Below is a small trained network, with its code and all its weights. Each question gives an input and a target symbol and asks what happens when units are switched off, that is, made to give their printed mean instead of their output.

import numpy as np


def w(rows, s, z=0):
    codes = np.array(rows[::2]) - 128.0
    scale = np.full(codes.shape[1], s)
    scale[-1] = z or s
    return codes * scale


def norm(h):
    return h / np.sqrt((h * h).mean(-1, keepdims=True) + 1e-5)


def f(y):
    return np.maximum(y, 0)


def softmax(a):
    e = np.exp(a - a.max(-1, keepdims=True))
    return e / e.sum(-1, keepdims=True)


def log_softmax(a):
    a = a - a.max(-1, keepdims=True)
    return a - np.log(np.exp(a).sum(-1, keepdims=True))


def net(x, mask):
    ids = ['ΛΦΩαβγθ'.index(c) for c in x.split()]
    T = len(ids)
    res = E[ids] + P[:T]
    u = 0
    for l in range(2):
        q, k, v = (norm(res) @ M[l].T for M in (Q, K, V))
        z = softmax(np.where(np.tri(T) > 0, q @ k.T / 3**0.5, -1e9)) @ v
        res = res + np.where(mask[u], z, O[l][:, -1]) @ O[l][:, :-1]
        u += 1
        y = f(norm(res) @ A[l][:, :-1].T + A[l][:, -1])
        res = res + np.where(mask[u : u + 8], y, B[l][:, -1]) @ B[l][:, :-1]
        u += 8
    return log_softmax(norm(res)[-1] @ U[:, :-1].T + U[:, -1])


Q, K, V, O, A, B = {}, {}, {}, {}, {}, {}
E = w([
[146,113,110,132,216,83],'Λ',
[132,136,68,126,135,123],'Φ',
[66,199,126,196,99,143],'Ω',
[123,10,163,135,124,152],'α',
[227,143,170,71,152,127],'β',
[104,96,95,174,227,113],'γ',
[80,167,188,87,87,147],'θ',
],0.013)
P = w([
[84,111,36,2,67,148],'0',
[88,125,66,40,130,170],'1',
[103,123,93,66,150,171],'2',
[119,119,109,85,155,163],'3',
[130,114,121,101,157,150],'4',
[139,110,128,114,153,142],'5',
[150,111,136,125,153,132],'6',
[154,110,139,136,144,124],'7',
[166,112,142,146,135,113],'8',
[171,108,143,157,134,111],'9',
[184,111,160,162,121,96],'10',
[181,121,171,170,120,95],'11',
[183,97,163,185,155,72],'12',
],0.0065)
Q[0] = w([
[180,41,174,104,184,89],'0.h0',
[137,70,10,179,190,165],'0.h0',
[116,89,61,231,115,52],'0.h0',
],0.012)
K[0] = w([
[244,83,101,159,86,154],'0.h0',
[174,197,74,186,197,119],'0.h0',
[194,251,151,133,158,49],'0.h0',
],0.011)
V[0] = w([
[87,253,73,155,92,81],'0.h0',
[155,130,200,80,116,59],'0.h0',
[176,118,63,101,132,160],'0.h0',
],0.0063)
O[0] = w([
[230,38,31,167,17,93,76],'0.h0',
[152,229,190,52,100,113,67],'0.h0',
[150,33,179,187,253,180,255],'0.h0',
],0.0051,0.0031)
A[0] = w([
[60,39,161,126,179,81,122],'0.n0',
[170,118,119,75,164,218,116],'0.n1',
[232,140,152,83,208,137,149],'0.n2',
[147,150,239,184,100,139,193],'0.n3',
[254,111,119,158,93,147,100],'0.n4',
[11,215,200,178,100,199,84],'0.n5',
[244,83,143,55,68,243,1],'0.n6',
[63,107,128,43,88,131,94],'0.n7',
],0.007,0.0053)
B[0] = w([
[107,164,186,109,84,179,226],'0.n0',
[174,99,165,105,135,88,189],'0.n1',
[139,186,124,165,137,64,255],'0.n2',
[82,72,129,144,221,95,192],'0.n3',
[114,75,163,114,109,123,172],'0.n4',
[118,121,74,224,102,134,178],'0.n5',
[219,131,127,254,53,199,146],'0.n6',
[144,123,104,116,70,60,151],'0.n7',
],0.009,0.006)
Q[1] = w([
[145,243,101,13,116,197],'1.h0',
[153,31,142,189,254,175],'1.h0',
[238,107,78,218,131,149],'1.h0',
],0.0097)
K[1] = w([
[120,188,12,47,145,191],'1.h0',
[1,127,249,158,53,163],'1.h0',
[81,40,193,84,93,254],'1.h0',
],0.0078)
V[1] = w([
[224,116,18,76,161,165],'1.h0',
[255,56,185,114,113,175],'1.h0',
[128,226,48,196,156,121],'1.h0',
],0.0059)
O[1] = w([
[120,137,75,100,223,111,3],'1.h0',
[227,224,74,146,173,121,136],'1.h0',
[59,133,2,132,99,68,27],'1.h0',
],0.0064,0.0034)
A[1] = w([
[116,116,175,245,116,44,140],'1.n0',
[73,169,137,147,145,169,180],'1.n1',
[152,73,181,73,74,147,176],'1.n2',
[135,154,203,102,69,189,40],'1.n3',
[84,222,149,142,83,100,67],'1.n4',
[96,130,75,172,90,111,77],'1.n5',
[223,148,149,167,121,106,44],'1.n6',
[121,154,140,159,47,139,3],'1.n7',
],0.011,0.0039)
B[1] = w([
[140,40,150,134,233,57,247],'1.n0',
[104,85,177,135,48,135,164],'1.n1',
[201,195,73,127,88,40,172],'1.n2',
[48,150,19,149,175,137,149],'1.n3',
[166,3,174,87,39,166,154],'1.n4',
[150,216,115,159,180,109,154],'1.n5',
[164,93,235,204,137,176,186],'1.n6',
[48,201,230,115,234,92,138],'1.n7',
],0.0079,0.011)
U = w([
[83,205,164,40,243,66,3],'Λ',
[173,66,33,85,170,134,154],'Φ',
[59,182,48,224,122,93,60],'Ω',
[103,163,163,107,106,196,21],'α',
[223,163,156,166,119,173,157],'β',
[30,34,143,125,115,178,76],'γ',
[116,114,131,58,1,44,229],'θ',
],0.0093,0.003)

Each question gives the input, a string of symbols that net reads in full, and the target symbol t.
The units are the heads (3 rows each of Q, K, V and O) and the neurons (one row each of A and B). Each row of codes is followed by its name. A weight is (code - 128) times the scale printed after its matrix; where a second scale follows, it is the last column's (O, A, B and U).
mask holds one flag per unit, layer by layer, with each layer's heads first. A switched-off unit (its flag False) gives its mean, the last column of its rows in O or B, instead of its output. The means were averaged over made-up inputs and are rounded, as every weight is.
A unit's drop is (log p(t) with every unit on - log p(t) with that unit switched off) / (log p(t) with every unit on - log p(t) with every unit switched off).
The circuit of an input: a set's keep is (log p(t) with only the set's units on - log p(t) with every unit switched off) / (log p(t) with every unit on - log p(t) with every unit switched off). Starting from the 12 units with the biggest drops (on a tie, the unit counted first), units are removed one at a time, each time the one whose removal leaves the highest keep (on an exact tie, the one counted first), for as long as the keep stays at least 0.8.
units of the circuit, in order: the units of the circuit, biggest drop first
top k neurons: the k neurons with the biggest drops, biggest first
top k neurons in layer l: the k neurons of layer l with the biggest drops, biggest first
input Φ θ Φ Φ α γ, target β: units of the circuit, in order => 1.h0, 0.n0
input Λ θ β θ Λ Φ Φ θ Ω Φ Λ β Φ, target Λ: top 2 neurons => 0.n2, 0.n1
input β β Λ θ Λ γ Φ θ Φ, target θ: units of the circuit, in order => 1.h0, 0.n5
input Ω γ α, target θ: units of the circuit, in order => 1.n2, 0.n0
input Λ Φ Ω β α Φ Λ Φ θ Φ Ω Φ β, target Λ: top neuron => 0.n3
input Ω Φ Φ Φ α Λ, target β: units of the circuit, in order => 1.h0, 0.n0
input Λ Φ θ Φ, target θ: top 2 neurons => 1.n2, 0.n3
input Λ θ Ω θ Φ Λ Λ β θ β Φ, target Λ: units of the circuit, in order => 1.h0, 0.n5, 1.n7, 0.n3
input Φ Λ α Λ Φ, target β: units of the circuit, in order => 1.h0, 1.n0
input Φ Φ γ θ, target θ: top 4 neurons => 1.n4, 1.n0, 0.n7, 0.n2
input Φ Φ Ω Λ γ α, target β: units of the circuit, in order => 1.h0, 1.n2
input Λ Λ Φ Ω, target Ω: units of the circuit, in order => 1.h0, 1.n5, 0.h0
input α Φ Λ, target β: units of the circuit, in order => 1.h0, 1.n0
input Λ Φ θ Φ Φ β θ, target Φ: top 4 neurons in layer 0 => 0.n5, 0.n3, 0.n0, 0.n7
input θ β θ Ω, target Ω: units of the circuit, in order => 0.h0, 1.h0, 0.n5
input γ Φ Φ, target Φ: top 3 neurons => 0.n2, 1.n6, 0.n5
input Λ Ω α, target θ: top 3 neurons in layer 1 => 1.n2, 1.n0, 1.n6
input γ Φ β β α, target Λ: top 2 neurons => 1.n3, 1.n6
input Λ Λ θ, target θ: top 2 neurons => 1.n4, 0.n7
input Φ α γ, target β: top 2 neurons in layer 0 => 0.n3, 0.n1
